Below are the code and all the weights of a small trained network. Each question names an input and a class and asks about switching units off, where a switched-off unit gives its printed mean instead of its output.

import numpy as np


def w(rows, s, z=0):
    codes = np.array(rows[::2]) - 128.0
    scale = np.full(codes.shape[1], s)
    scale[-1] = z or s
    return codes * scale


def f(y):
    return y / 2 * (1 + np.tanh(0.7978845608 * (y + 0.044715 * y**3)))


def log_softmax(a):
    a = a - a.max(-1, keepdims=True)
    return a - np.log(np.exp(a).sum(-1, keepdims=True))


def net(x, mask):
    res = np.array(x, float).reshape(1, 3) / 4 @ E
    y = f(res @ A[0][:, :-1].T + A[0][:, -1])
    res = res + np.where(mask, y, B[0][:, -1]) @ B[0][:, :-1]
    return log_softmax(res[-1] @ U[:, :-1].T + U[:, -1])


A, B = {}, {}
E = w([
[36,69,110,146,109,189,175],'x0',
[140,189,116,68,246,129,142],'x1',
[197,78,39,74,208,87,14],'x2',
],0.012)
A[0] = w([
[93,112,149,224,47,213,108,137],'N0',
[191,207,116,65,195,106,73,250],'N1',
[134,162,123,121,144,142,178,194],'N2',
[88,136,109,69,101,180,206,198],'N3',
[60,85,124,111,99,160,125,206],'N4',
[147,112,133,120,107,104,144,215],'N5',
[131,126,67,80,196,143,130,221],'N6',
[123,117,144,156,135,131,120,67],'N7',
[112,88,141,134,156,151,197,133],'N8',
[65,146,124,112,145,159,154,225],'N9',
[151,181,145,172,3,168,136,142],'N10',
[151,145,136,109,70,76,161,144],'N11',
[156,49,177,196,32,105,99,199],'N12',
],0.012,0.0026)
B[0] = w([
[185,122,153,125,145,117,129,243],'N0',
[65,227,14,42,166,128,96,248],'N1',
[52,192,112,79,153,147,152,155],'N2',
[141,106,156,199,162,70,255,194],'N3',
[130,90,115,105,77,49,185,188],'N4',
[131,113,169,128,147,80,82,144],'N5',
[69,139,75,116,177,130,106,200],'N6',
[88,123,208,196,61,99,155,129],'N7',
[145,106,119,182,141,124,134,168],'N8',
[121,116,32,212,139,116,221,174],'N9',
[141,128,193,129,104,115,100,228],'N10',
[172,133,158,144,90,157,106,159],'N11',
[177,55,158,42,114,131,75,242],'N12',
],0.008,0.017)
U = w([
[237,39,97,53,13,86,69,172],'0',
[102,115,48,158,156,82,232,185],'1',
[123,196,2,45,213,90,83,227],'2',
[135,194,132,132,59,116,145,9],'3',
],0.0091,0.0013)

Each question gives the input, the list of numbers given to net, and the class t.
The units are the neurons (one row each of A and B). Each row of codes is followed by its name. A weight is (code - 128) times the scale printed after its matrix; where a second scale follows, it is the last column's (A, B and U).
mask holds one flag per neuron, in row order. A switched-off neuron (its flag False) gives its mean, the last column of its row in B, instead of its output. The means were averaged over made-up inputs and are rounded, as every weight is.
A unit's drop is (log p(t) with every unit on - log p(t) with that unit switched off) / (log p(t) with every unit on - log p(t) with every unit switched off).
The circuit of an input: a set's keep is (log p(t) with only the set's units on - log p(t) with every unit switched off) / (log p(t) with every unit on - log p(t) with every unit switched off). Starting from the 12 units with the biggest drops (on a tie, the unit counted first), units are removed one at a time, each time the one whose removal leaves the highest keep (on an exact tie, the one counted first), for as long as the keep stays at least 0.8.
units of the circuit, in order: the units of the circuit, biggest drop first
most important unit: the unit with the biggest drop
k most important neurons: the k neurons with the biggest drops, biggest first
drop of u: that unit's drop, to one decimal
input [7,-3,7], class 0: most important unit : N1
input [8,-3,8], class 0: 2 most important neurons : [N1, N4]
input [-1,-2,-6], class 0: units of the circuit, in order : [N12, N1]
input [8,0,6], class 1: units of the circuit, in order : [N1, N12]
input [3,-2,-4], class 0: units of the circuit, in order : [N1, N12]
input [-1,1,-2], class 1: 3 most important neurons : [N1, N12, N10]
input [-8,-8,8], class 2: drop of N1 : 1.8
input [6,1,3], class 1: drop of N1 : 0.3
input [0,-6,-5], class 0: drop of N12 : 0.0
input [-3,-1,-3], class 0: drop of N3 : 0.1
